In the rows, zero is written as 128.
Facts:
bezek | mutor b | dustok flapu | lestik i
bigrabes | mutor a | dustok desal | lestik j
bodri | mutor a | dustok zistur | lestik h
brisim | mutor a | dustok ruklo | lestik i
bruplok | mutor a | dustok bodri | lestik h
buvik | mutor g | dustok nisten | lestik h
daklos | mutor b | lestik h
dazon | mutor b | lestik i
desal | mutor a | lestik h
destu | mutor c | lestik i
dezes | mutor c | lestik h
droro | mutor c | lestik j
droskas | mutor g | lestik i
dumim | mutor e | dustok dezes flugal | lestik j
duskik | mutor d | dustok desal | lestik h
fadak | mutor g | lestik j
fatram | mutor a | lestik i
fefi | mutor a | lestik j
flapu | mutor f | dustok daklos tegul | lestik i
flivak | mutor a | dustok plafosti | lestik j
flugal | mutor b | dustok dezes dumim | lestik h
fodro | mutor c | lestik j
gatre | mutor b | dustok destu | lestik i
gega | mutor g | dustok griflik | lestik h
geluk | mutor c | dustok klubigram | lestik h
gimakos | mutor a | lestik h
grafluplus | mutor g | lestik j
grasta | mutor f | lestik h
griflik | mutor b | lestik h
grozo | mutor a | dustok klokesu | lestik j
gruban | mutor e | dustok skoflin flivak | lestik h
gruklun | mutor a | dustok nimuk skupe | lestik h
gruvuk | mutor c | dustok keklil ploklugrus | lestik j
keklil | mutor e | dustok gruvuk | lestik h
klageklor | mutor c | lestik i
klavinor | mutor c | lestik i
klimigras | mutor a | lestik j
klokesu | mutor d | lestik j
kloplel | mutor b | lestik i
klosa | mutor c | dustok fefi netak | lestik h
klubigram | mutor d | dustok riflen | lestik j
ladrol | mutor e | lestik h
lami | mutor d | lestik i
legrar | mutor a | dustok motis | lestik i
liplus | mutor g | lestik h
lozo | mutor f | dustok klimigras | lestik j
lufe | mutor c | lestik i
maklen | mutor g | lestik h
maklo | mutor d | dustok skapa | lestik h
maskam | mutor a | lestik h
metum | mutor a | lestik j
motis | mutor f | lestik h
muvaplu | mutor b | dustok potri | lestik j
nabrur | mutor g | dustok dazon | lestik i
netak | mutor b | lestik h
nimuk | mutor g | lestik h
nisten | mutor b | lestik h
nuklisi | mutor a | dustok tozos | lestik i
pazes | mutor a | dustok klimigras | lestik h
pegu | mutor b | dustok rastil | lestik i
plabin | mutor f | dustok maklen | lestik h
plafosti | mutor c | lestik h
plebu | mutor a | dustok pludrol | lestik h
ploklugrus | mutor e | lestik j
pludrol | mutor b | lestik h
plugol | mutor a | dustok vunaskun klavinor zivivu | lestik h
porin | mutor g | dustok ladrol | lestik h
potri | mutor b | dustok klageklor | lestik h
rastil | mutor c | lestik h
riflen | mutor e | lestik h
ruklo | mutor a | lestik i
sadrur | mutor a | lestik j
skapa | mutor b | dustok maklo | lestik h
skedram | mutor g | dustok rastil | lestik h
skiskos | mutor d | dustok fadak liplus | lestik h
skoflin | mutor c | lestik h
skupe | mutor f | lestik i
sodrum | mutor b | lestik j
stales | mutor a | dustok pludrol | lestik h
stisi | mutor b | dustok liplus | lestik h
suvir | mutor g | lestik h
tegul | mutor d | lestik j
tozos | mutor d | lestik h
trarur | mutor d | lestik j
tromo | mutor a | dustok flivak | lestik i
tuko | mutor b | lestik h
tusom | mutor e | lestik i
vetral | mutor a | dustok fodro | lestik j
vezuk | mutor e | lestik h
viplorel | mutor c | lestik h
vivol | mutor f | lestik h
vosem | mutor c | dustok nabrur | lestik i
voves | mutor a | dustok vivol buvik | lestik i
vunaskun | mutor d | lestik i
vuplon | mutor c | dustok lozo | lestik j
zatral | mutor b | dustok gimakos vuplon | lestik i
zavor | mutor a | dustok metum | lestik h
zimis | mutor d | lestik h
zistur | mutor f | lestik i
zivivu | mutor b | lestik h
zoplok | mutor b | dustok gruklun | lestik h

Known rows:
nisten: [164 134 134 146 162 106 111 115 107 156 131 148 107 128 116 131 120 107
 121 135 142 118 130 141 116 117]
buvik: [148 139 137 129 132 116 103 125 103 136 113 144 101 131 133 140 136 131
 118 121 155 149 122 120 109 121]
zavor: [102 140 130 100 120 139 112 122 116 117 108 151 127 123 103 153 122 148
  89 138 161 155 131 103 122 133]
bigrabes: [ 95 156  96  86 105 115 116 121  88  89 121 122 134 150 105 153 120 153
 108 163 109 150 134 110 114 138]
grasta: [142 138 135 124 123 130 105 120 122 132 115 146 115 128 115 140 123 133
 104 128 148 142 133 118 127 110]
keklil: [142 140 137 123 122 129 106 120 112 141 119 146 104 132 125 150 128 130
 107 128 145 133 132 121 118 117]
geluk: [109 139 126  93 105 151 103 127 115 125 108 140 108 132 120 165 132 154
  98 127 156 156 128  95 123 120]
bodri: [134 135 131 118 135 131 106 123 118 130 123 145 113 125 108 144 124 133
  98 136 149 143 131 120 125 116]
dazon: [137 117 124 128 167  97 118 117 108 124 139 141 128 153 116 151 128 109
 163 151 118 112 157 158  87  90]
droro: [136 160 100 112 107 121 107 121  95 111 137 105 104 161 134 158 123 142
 114 147  90 127 130 119 125 104]
potri: [124 139 134 123 143 113 119 112 109 137 116 157 123 129 111 139 120 122
 111 137 154 133 130 129 114 136]
fatram: [113 117 117 107 149 116 112 122 117  98 133 136 131 151 110 162 129 133
 144 152 120 132 159 134  94  87]
plebu: [101 139 129  96 121 138 110 125 116 115 108 152 127 123 102 152 123 149
  92 140 163 160 131 100 121 134]
stales: [101 139 128  95 121 141 111 125 115 116 107 153 128 123 102 153 124 150
  92 138 160 160 129 104 118 136]
grozo: [ 99 159  97  93 109 117 118 118  94  93 121 124 132 152 109 152 118 152
 107 159 107 146 136 113 114 137]
gatre: [ 76 124 119  86 138 106 125 119 106  96 112 152 151 149 106 166 129 135
 149 158 138 145 162 129  81 123]
motis: [168 138 136 144 139 124  99 120 122 145 128 139 102 130 119 132 121 121
 112 124 136 127 133 133 127  92]
klosa: [ 99 143 124  86 100 151 100 126 115 120 100 141 112 131 118 170 131 160
  92 130 160 162 126  90 118 127]
maklo: [132 139 146 130 141 117 112 119 109 124 115 149 116 129 121 137 128 132
 104 130 152 146 123 120 115 126]
lami: [114 121 131 118 152 103 113 119 108  93 126 140 134 150 123 155 137 133
 149 148 122 143 153 134  87  96]
sadrur: [127 158 105 113 122 108 115 116  94 106 137 113 121 154 115 144 116 137
 113 155  92 129 133 127 124 116]

Rows:
No name comes twice in this set of rows, the named rows included.
[195 136 136 153 149 136  88 123 122 163 147 122  74 140 136 146 128 120
 115 119 124 109 126 133 137  76] -> dezes
[141 141 134 120 122 144 100 121 122 139 122 136 100 133 127 161 127 140
 103 120 141 135 127 111 131 100] -> viplorel
[ 33 139 175 134  50 155 167 127  96  99 109 117 194 101 100 197 124  95
  59  80 121 121 131 111 179 106] -> gruban
[101 138 141 107 124 123 116 123 104 107 100 156 128 126 115 144 129 146
  99 135 164 168 120 102 112 143] -> duskik
[168 136 141 152 162 104 112 111 114 159 137 149 108 131 119 128 115 103
 117 132 138 111 129 146 121 109] -> pludrol
[ 75 120 104  69 126 131 108 132 107  80 111 141 144 145  99 174 140 154
 137 163 143 164 157 115  77 116] -> voves
[ 97 137 128 103 131 121 120 122 105 130 103 166 135 124 105 148 125 137
 105 141 171 155 128 110 104 157] -> stisi
[185 136 132 145 142 135  91 123 119 160 140 124  80 136 134 145 128 124
 110 121 128 118 125 127 135  76] -> rastil
[112 138 138 116 137 116 121 115 110 134 111 159 128 127 108 143 118 125
 107 137 159 139 130 123 113 142] -> flugal
[169 156 109 140 125 101 110 115  90 132 143 111 100 159 135 139 122 119
 130 147  84 109 136 143 119 101] -> ploklugrus
[ 89 160 101  97 112  96 130 115  83 101 116 138 141 150 111 146 115 139
 117 162 114 139 135 123 105 154] -> muvaplu

The same objects again, as new rows of numbers:
Known rows:
bigrabes: [112 165 109 109  96 121 110 154 143 101 131 101 153 135 162 148 116 109
 125 132 119 130 103 114 124 130 117  95 113 129 109 160 115 121 138 152
 116 122 107 121 107 151]
flugal: [144 131 126 152 110 135 107 131 143 139 100 122 140 117 118 109 130 133
 143 143 132 123 164 140 121 151 126 122 124 108 136 129 124 118 112 138
 115 124 120 124 145 116]
skiskos: [150 133  99 129 102 128  76 106 141 130  88  88 164 115 148 119 152 115
 145 177 133 118 145 144 115 150 114 122 135 116 141 145 109 112 115 144
  94 129  99 121 168 136]
gega: [168 128 108 103  90 110  91 111 132 125 110  97 147 128 136 123 160 144
 142 153 130 121 130 136 126 143 105 120 111  92 154 128 118 120 109 134
 124 126  90 118 154 112]
gruvuk: [101 171 129 158 119 119 133 170 154  98 148 130 138 133 150 139 108 116
 124 141 125 136 129 113 132 125 125  91 145 152 105 143 118 125 145 134
 115 131 123 140  91 157]
geluk: [141 141 128 173 124 129 105 130 153 127 101 119 159 113 136 113 143 127
 152 179 135 123 176 147 127 149 124 122 159 136 131 126 107 109 126 122
 104 136 112 142 146 139]
plabin: [142 118 102 134 109 144 100 110 133 144  97 116 152 122 141 121 142 118
 153 157 133 113 150 149 121 146 127 131 122 123 139 138 109 124 107 148
 103 129 108 120 154 137]
legrar: [141 140 144  90 160 124 119 111 130 110  83 106 151 106 121 140 118  94
 114 139 131 109  85 101 112 124 118 147 125 141 125 132 127 108 149 134
 133 124 136 116 158 152]
vosem: [139 154 159 131 176 121 129 123 143 104  87 119 155 101 123 135 113  94
 114 161 134 113 113  99 118 126 116 137 155 162 117 123 117 103 159 121
 126 133 144 133 154 168]
gruban: [153  84  32  87 139 138 148 146 102 125  90 146 225  91 183 124 196 145
 197 167 134 155 104 217 180 176 110 136 110 178 140  43  99 118 134 114
 193 161  78 169  98 174]
plugol: [149 118 155 132  60 108  87  96 148 136  97  82 229 134 204  34 171 122
 122 171  47 161 162 135  56 136  92 104 133  96 154  89 123 144 127 157
 150 114 108 117 227 170]
droro: [ 97 165 135 160 122 120 141 171 148 103 159 140 128 139 148 138 107 122
 122 129 122 138 132 112 135 119 130  93 146 152 104 139 122 130 147 127
 124 131 128 142  86 150]
tusom: [124 119 128  92 181 123 138  83 103 124 131 114 125 122 142 152 139 100
 100 137 127 136  75 126 119 117 124 158 158 176 116 125 130 119 166 107
 133 139 149 137 148 153]
tegul: [107 158  80 109 137 163 143 137 173  80 163 171  63 182 116 195  36 112
 145 106 154 169  67 128 126  99 133  85 133 145 145 153 175 126 105 129
  44  81 160 132  74  73]
pludrol: [122 112 135 167 122 133 135 133 134 158 136 148  93 126 102  99 120 151
 126 105 132 132 164 142 126 138 137 126 127 107 137 118 149 144 106 127
 124 124 146 131 124  91]
fatram: [131 128 144  96 167 123 137 111 121 121 104 122 126 110 113 135 110 105
 106 117 130 117  86 102 118 117 124 146 125 139 125 125 137 121 146 127
 140 125 151 121 145 141]
netak: [127 115 130 164 120 134 131 136 133 154 132 144  99 127 104 102 121 151
 129 113 132 133 164 140 125 137 134 125 128 109 136 122 145 140 106 127
 123 122 143 131 126  94]
suvir: [156 115 113 111 102 108 107 113 123 134 132 114 125 131 126 118 155 155
 133 132 129 128 132 137 131 136 114 122 114  91 158 121 129 132 108 127
 132 127 104 120 142 101]
lufe: [128 142 163 138 185 122 147 126 135 114 108 138 132 108 111 130 109 106
 109 138 133 118 114 100 123 118 126 140 157 164 118 114 131 114 158 110
 135 134 157 136 140 154]
klokesu: [ 87 137 112 123 119 122 145 151 126 122 182 137  97 150 145 140 108 129
 106  90 122 141 102 115 133 106 133 100 121 135 113 146 140 153 133 138
 127 126 139 128  83 128]
liplus: [140 106 114 130 114 105 120 107 119 153 159 128  78 138 108 108 143 165
 108 105 131 137 131 137 126 126 117 115 124  88 159 126 153 147 100 122
 128 128 134 123 132  76]

Rows:
No name comes twice in this set of rows, the named rows included.
[120 119 148 107 174 122 147 112 116 133 124 135 101 116 102 129 104 114
  94  99 130 121  88 100 120 111 130 151 127 138 124 120 149 132 143 123
 143 124 168 125 139 125] -> ruklo
[148 144 126 169 119 130  98 130 152 123  92 114 171 111 138 116 144 124
 158 188 134 122 175 145 126 151 121 120 157 135 131 127 103 104 126 124
 103 134 105 140 151 143] -> klosa
[147 135 101 147 141 174 132 123 181 114 111 177  69 160  77 155  49 129
 169 130 168 160 129 153 118 131 135 112 137 116 164 128 179 113  81 122
  41  78 159 136 118  42] -> daklos
[103 155 244 139  97 165 190 172 115  64 200 167 156 204 136 205 116 133
 181 125 103 115 193  83 166  66 193 170 133 150  84 145  75 131 163  82
 146 122  79 133  77 154] -> vuplon
[104 161 129 133 103 125 136 172 144 108 146 132 125 139 139 140  97 124
 121 108 119 135 117 107 130 125 125  93 109 124 110 148 130 131 136 147
 129 118 127 123  90 134] -> sodrum
[123  99 179 171  83 107 135 118 140 163 151 137 151 148 164  18 145 153
  95 109  52 174 176 132  68 124 111 100 135  93 153  74 161 173 120 141
 168 112 156 125 185 127] -> zivivu
[158 146 250  79 126 167 163 126 112  70  99 130 190 158 107 199 119  99
 177 144 114  82 151  64 139  89 167 209 106 131 105 134  76  96 166 101
 152 114  88 108 158 160] -> zatral
[157 120 108 116 101 106 102 108 127 141 129 110 113 130 122 117 152 152
 127 131 131 129 131 138 126 136 112 114 118  88 157 131 135 128 105 133
 122 127 111 121 144  95] -> buvik
[ 93 113 123 136 197 109 130 117  68 185 136 104  47  66  71 144 145 116
  57  80 177  51 107  98 162 131 148 168 127 145  84 186 115 135 146 135
 151 180 162 112  98 144] -> skupe
[130 123 141  94 168 124 135 107 118 122 111 123 126 114 118 140 119 100
 103 121 133 115  83 104 119 112 125 148 130 147 128 123 134 122 146 127
 139 129 150 121 146 146] -> lami
[117 109 140 111 178 133 150 104 114 139 124 143  95 122 109 133 105 103
  96  97 134 114  87 101 118 108 133 146 126 149 128 125 145 137 137 133
 135 130 172 116 139 138] -> zistur
[122 102 113 144 125 130 123 114 120 155 145 135 104 133 118 110 140 145
 130 119 130 133 148 151 128 128 136 133 133 119 139 123 139 141 106 125
 121 131 134 131 128 103] -> tozos
[110 148 112 104  98  94 130 148 129 114 185 122  86 152 141 140 116 142
  93  86 120 143  82 103 128 108 110  84 108 104 130 150 147 146 128 139
 135 125 128 113  91 109] -> fadak

The same objects again, as new rows of numbers:
Known rows:
skiskos: [147  89 137 119 124  79 114 146 123 139 139 166 125 121 134 126 130 138
 190  57 181 112 121  92 121 114 200 172 141]
grasta: [138  85 123 103 139 115 123 128  92 111 136 147 128 128 153 129 114 114
 169 110 143 111 148 118 140 114 176 145 116]
fatram: [131 124 116 110 139 118 151 133 170 103 113 174 153 128 117  76 155 113
  53 128 134 114 153 136 104 111 120 146 127]
dazon: [108 158 134 167 183 118 150 114 136 126 111  88 131 186 112  86 137  91
  72 172 162 140 154 137 134 110  95 129 118]
zivivu: [120 127 153 155 185 111 119 113  72  96 120  92 101 139 129 140 119 103
 102 148 185 162 159  96 150 138 158 108 141]
sadrur: [139  94 136  99 109 133 158 127 146 129 109 166 118 119 162 134 133 121
  61 150 133  94 148 117 114  77 160 128 161]
ploklugrus: [ 94 106 141 105 111 108 160 148 106 115  94 105 116 130 143 167  83  73
  45 172 113  92 150 119 136 107  99 109 160]
gruvuk: [101 112 133 135  98 128 166 145 178 143 104 124 120 131 165 175  82 123
  91 171  85 104 153 130 129 130 124 109 175]
desal: [128  90 133 108 163 145 117 113  73  67 120 145 122 107 130 120 129 121
 100 115 158 136 174 100 115 131 183 106 139]
dumim: [105  97 152 112 117  95 120 147 118 135  89 128  95 122 153 134 100 104
  72 146 156  95 131 119 105  80 151 126 162]
gruklun: [150  96 145 109 133 131 138 113  76  99 145 176 136 129 136 129 155 136
 127 115 169 135 145 101 127 111 180 146 126]
pegu: [116 172 146 160 151  94 132 143 161 159 109 131 157 127 120  86 163 144
 108 142 164 103 129 149 113 136 137 182 156]
nuklisi: [149 141  95 120 148 128 153 106 164 125  95 166 159 156 133  45 158 113
 118 122 165 119 140 146  92  83 172 172 123]
suvir: [155 118 142 121 160 129 147 115  73 110 134 107 151 105 161 111 132 149
 132 128 134 115 151 102 156 120 182 142 119]
ladrol: [113 104 139 104 142 103 121 138  40  83 127 109 117 129 132 154 104  89
 112 136 156 123 151 118 139 132 136 124 135]
riflen: [ 98 103 171 119 128 119 113 132  20 115 160 148 113 150 129 115 133  96
 114 166 146 134 139 158 155 104 140 136 125]
plebu: [151 111 127  97  87 124 149 137  91 119 136 173 157 121 139 133 141 155
 145 121 134 107 140 119 137 141 186 184 143]
geluk: [101 117 148 149 115 140 122 119  97 162 160 168 131 151 135 107 158 185
 170 144 114 124 133 157 154 136 174 167 154]
vosem: [113 150  96 162 141 125 149 112 204 154 110 128 153 177 124  80 154 126
 144 145 140 117 152 162 111 119 134 182 136]
vunaskun: [107 106 112 119 164  79 126 135 164  89 125 125 114 144 111  70 110  70
  88  95 154 127 163 124 105  93 110 112 101]
muvaplu: [123 138 155 136 130 107 134 149 171 171  73 107 134  97 157 159 110 145
  87 143 151  76 128 113 111 131 165 142 190]

Rows:
No name comes twice in this set of rows, the named rows included.
[145 142 134 136 167 103 160 132 163 116 118 119 173 108 131  66 139 121
  89 131 134 104 157 120 128 111 119 141 108] -> droskas
[118  68 168 128 124  96 139 152 139 136 150 142  83 134 145 111 108  82
  88 137 126 108 141 125 131  54 131 106 128] -> tegul
[135  81 139 102 121 127 160 129 128 110 116 144 103 125 163 136 126 103
  35 163 135 127 163  96 118  77 139  95 148] -> klimigras
[112 141 133 116 141  79 130 148 136 114 107 136 148 148 112  85 138  83
  90 135 159 101 142 150 105 108 111 155 130] -> tusom
[101 137 124 158 185  93 136 117 188  96 119 131 104 146 114 107 124  94
  94 142 147 154 181 115 113 119 110 101 128] -> klavinor
[137  83 127 108 130 126 137 123  68  72 145 156 127 127 131 125 129 104
 108 138 144 138 162  91 139 130 150 121 123] -> gimakos
[ 88 132 137 159 165  92 127 140 205  88 109 135 107 117  92 131 105  99
  73 124 138 142 182 108  99 156 103 110 140] -> klageklor
[133 108 106 154 125 126 164 105 180 136  88  93  80 173 170 166  97  84
  97 180 141 135 169  99 134  85 142 103 148] -> fodro
[113  88 150  96 119 146 154 123 105 107 129 149 104 128 160 117 118 117
  38 177 107 112 154 135 127  80 135  87 150] -> fefi
[155 111 149 129 141 114 162 127 139 150 112 111 134  96 173 112 122 137
  73 147 127  89 140 111 134  76 163 118 142] -> grafluplus
[118 109 136 103 132 114 120 141  51 114 124 135 126 139 136 141 126 114
 137 129 163 122 137 122 132 120 150 152 147] -> vezuk
[110 107 132  99 100 115 137 153  54  97 117 105 150 136 136 152 105 103
 138 140 117  92 138 127 145 158 134 145 146] -> keklil
[147 140 100 116 121 104 158 137 174 102 105 179 173 130 129  87 151 128
  97 119 149  92 155 122  99 118 147 173 128] -> voves
[165  99 171  97  64  73 220 170 160 109 135 169 107 116 138 192 116  84
  44 178 113  94 153  69 147 117  97 120 141] -> metum

